Here is a tiny trained network, its code and every weight. The questions are about switching its units off for an input and a target symbol, where a switched-off unit gives its printed mean instead of its output.

import numpy as np


def w(rows, s, z=0):
    codes = np.array(rows[::2]) - 128.0
    scale = np.full(codes.shape[1], s)
    scale[-1] = z or s
    return codes * scale


def norm(h):
    return h / np.sqrt((h * h).mean(-1, keepdims=True) + 1e-5)


def f(y):
    return y / 2 * (1 + np.tanh(0.7978845608 * (y + 0.044715 * y**3)))


def softmax(a):
    e = np.exp(a - a.max(-1, keepdims=True))
    return e / e.sum(-1, keepdims=True)


def log_softmax(a):
    a = a - a.max(-1, keepdims=True)
    return a - np.log(np.exp(a).sum(-1, keepdims=True))


def net(x, mask):
    ids = ['ΛΞΨβγεζημπστ'.index(c) for c in x.split()]
    T = len(ids)
    res = E[ids] + P[:T]
    u = 0
    for l in range(2):
        r = norm(res)
        for j in range(2):
            rows = slice(2 * j, 2 * j + 2)
            q, k, v = (r @ M[l][rows].T for M in (Q, K, V))
            z = softmax(np.where(np.tri(T) > 0, q @ k.T / 2**0.5, -1e9)) @ v
            o = O[l][rows]
            res = res + np.where(mask[u + j], z, o[:, -1]) @ o[:, :-1]
        u += 2
        y = f(norm(res) @ A[l][:, :-1].T + A[l][:, -1])
        res = res + np.where(mask[u : u + 4], y, B[l][:, -1]) @ B[l][:, :-1]
        u += 4
    return log_softmax(norm(res)[-1] @ U[:, :-1].T + U[:, -1])


Q, K, V, O, A, B = {}, {}, {}, {}, {}, {}
E = w([
[62,102,122],'Λ',
[116,92,194],'Ξ',
[134,127,125],'Ψ',
[119,107,126],'β',
[139,146,120],'γ',
[73,69,134],'ε',
[163,125,173],'ζ',
[118,140,111],'η',
[86,116,59],'μ',
[168,119,125],'π',
[138,112,132],'σ',
[9,215,226],'τ',
],0.015)
P = w([
[183,142,143],'0',
[110,233,88],'1',
[215,60,108],'2',
[73,158,150],'3',
[167,60,71],'4',
[92,201,72],'5',
[173,63,78],'6',
[83,155,120],'7',
[114,2,105],'8',
[163,183,134],'9',
[201,52,103],'10',
[207,180,179],'11',
[186,62,78],'12',
[78,143,129],'13',
],0.0079)
Q[0] = w([
[169,255,98],'L0H1',
[218,75,181],'L0H1',
[78,126,66],'L0H2',
[238,104,145],'L0H2',
],0.0079)
K[0] = w([
[138,65,87],'L0H1',
[56,217,71],'L0H1',
[7,2,186],'L0H2',
[237,98,121],'L0H2',
],0.0091)
V[0] = w([
[103,200,70],'L0H1',
[185,65,103],'L0H1',
[7,76,230],'L0H2',
[253,121,82],'L0H2',
],0.0035)
O[0] = w([
[71,184,52,121],'L0H1',
[190,159,254,119],'L0H1',
[177,147,192,250],'L0H2',
[10,116,86,48],'L0H2',
],0.0058,0.0017)
A[0] = w([
[2,27,181,196],'L0N1',
[106,195,144,144],'L0N2',
[164,75,97,4],'L0N3',
[60,104,97,169],'L0N4',
],0.0059,0.0023)
B[0] = w([
[228,178,73,253],'L0N1',
[84,206,134,129],'L0N2',
[73,27,207,128],'L0N3',
[216,115,254,164],'L0N4',
],0.0063,0.0053)
Q[1] = w([
[208,30,77],'L1H1',
[127,8,16],'L1H1',
[98,47,187],'L1H2',
[225,44,1],'L1H2',
],0.0069)
K[1] = w([
[14,105,55],'L1H1',
[155,254,64],'L1H1',
[103,138,154],'L1H2',
[24,78,159],'L1H2',
],0.0073)
V[1] = w([
[159,141,50],'L1H1',
[164,255,83],'L1H1',
[91,168,228],'L1H2',
[100,41,126],'L1H2',
],0.0098)
O[1] = w([
[55,167,92,232],'L1H1',
[168,123,123,254],'L1H1',
[59,144,201,5],'L1H2',
[253,111,44,128],'L1H2',
],0.0047,0.0031)
A[1] = w([
[177,217,152,250],'L1N1',
[107,1,74,171],'L1N2',
[105,105,141,109],'L1N3',
[174,227,106,64],'L1N4',
],0.009,0.0021)
B[1] = w([
[78,209,82,228],'L1N1',
[37,135,149,254],'L1N2',
[133,202,2,113],'L1N3',
[116,162,160,188],'L1N4',
],0.0078,0.0048)
U = w([
[56,243,136,206],'Λ',
[125,236,110,150],'Ξ',
[227,220,71,117],'Ψ',
[1,121,215,207],'β',
[113,117,194,70],'γ',
[123,92,115,84],'ε',
[124,136,211,11],'ζ',
[104,108,78,111],'η',
[188,73,184,193],'μ',
[109,129,140,47],'π',
[120,145,184,3],'σ',
[132,81,70,163],'τ',
],0.012,0.0052)

Each question gives the input, a string of symbols that net reads in full, and the target symbol t.
The units are the heads (2 rows each of Q, K, V and O) and the neurons (one row each of A and B). Each row of codes is followed by its name. A weight is (code - 128) times the scale printed after its matrix; where a second scale follows, it is the last column's (O, A, B and U).
mask holds one flag per unit, layer by layer, with each layer's heads first. A switched-off unit (its flag False) gives its mean, the last column of its rows in O or B, instead of its output. The means were averaged over made-up inputs and are rounded, as every weight is.
A unit's drop is (log p(t) with every unit on - log p(t) with that unit switched off) / (log p(t) with every unit on - log p(t) with every unit switched off).
The circuit of an input: a set's keep is (log p(t) with only the set's units on - log p(t) with every unit switched off) / (log p(t) with every unit on - log p(t) with every unit switched off). Starting from all 12 units, units are removed one at a time, each time the one whose removal leaves the highest keep (on an exact tie, the one counted first), for as long as the keep stays at least 0.8.
circuit, biggest first: the units of the circuit, biggest drop first
k most important neurons: the k neurons with the biggest drops, biggest first
heads that matter: for each layer, one digit per head in row order, 1 if its drop is at least 0.15 and else 0, layers parted by /
input β π γ, target τ: circuit, biggest first	[L0H2; L0N1; L1N1]
input γ π μ β ε ε ε Ψ ζ π ε π Ξ, target τ: 2 most important neurons	[L0N1; L1N2]
input π Λ π ε μ τ τ π β, target β: circuit, biggest first	[L1N2]
input Λ π η, target τ: heads that matter	00 / 01
input π ε ε ε Λ ζ ε Λ Λ, target μ: heads that matter	01 / 10
input β ε Λ ε ε Λ ε, target μ: heads that matter	01 / 10
input η π σ ζ τ β π, target β: circuit, biggest first	[L1H2; L0N1]
input η π γ τ π ζ ε ε ε ε π Ξ, target Λ: circuit, biggest first	[L0H2; L1N1; L0N1]
input μ ε β π π ε ζ ε η Ξ, target Λ: circuit, biggest first	[L1N1; L0H2]
input ε μ μ ε ε ε ε η π ε τ β, target Λ: heads that matter	00 / 00
input ε ε μ σ μ Λ μ ε ε ε ε τ π ε, target Ψ: circuit, biggest first	[L0N1; L0H2]
input π ε σ ε ε π Ψ ε Λ π τ γ, target Λ: heads that matter	00 / 00
input μ ε Ξ σ ε σ σ ε ε ε π, target τ: circuit, biggest first	[L0H2; L0N1]
input ε ε ε μ ε ε σ τ τ Ψ Ψ, target β: circuit, biggest first	[L0N1; L1H2]
input ε Λ ε ε μ Λ Ξ μ η ε τ ε Λ μ, target Ψ: 2 most important neurons	[L1N2; L0N3]
input π ε ε β Λ, target μ: circuit, biggest first	[L1N1; L0H2]
input τ π Ξ, target β: heads that matter	11 / 01
input ε Λ ε σ Ψ π η, target τ: circuit, biggest first	[L0N1; L1N1]
input μ τ τ σ η, target β: circuit, biggest first	[L1H2]
input τ η ε μ ε ε ε γ β ε ε σ, target Λ: 4 most important neurons	[L0N1; L1N4; L0N2; L1N1]
input π π τ ε, target Λ: heads that matter	00 / 01
input Ψ μ μ ε ε ε, target Ψ: 2 most important neurons	[L0N1; L1N2]
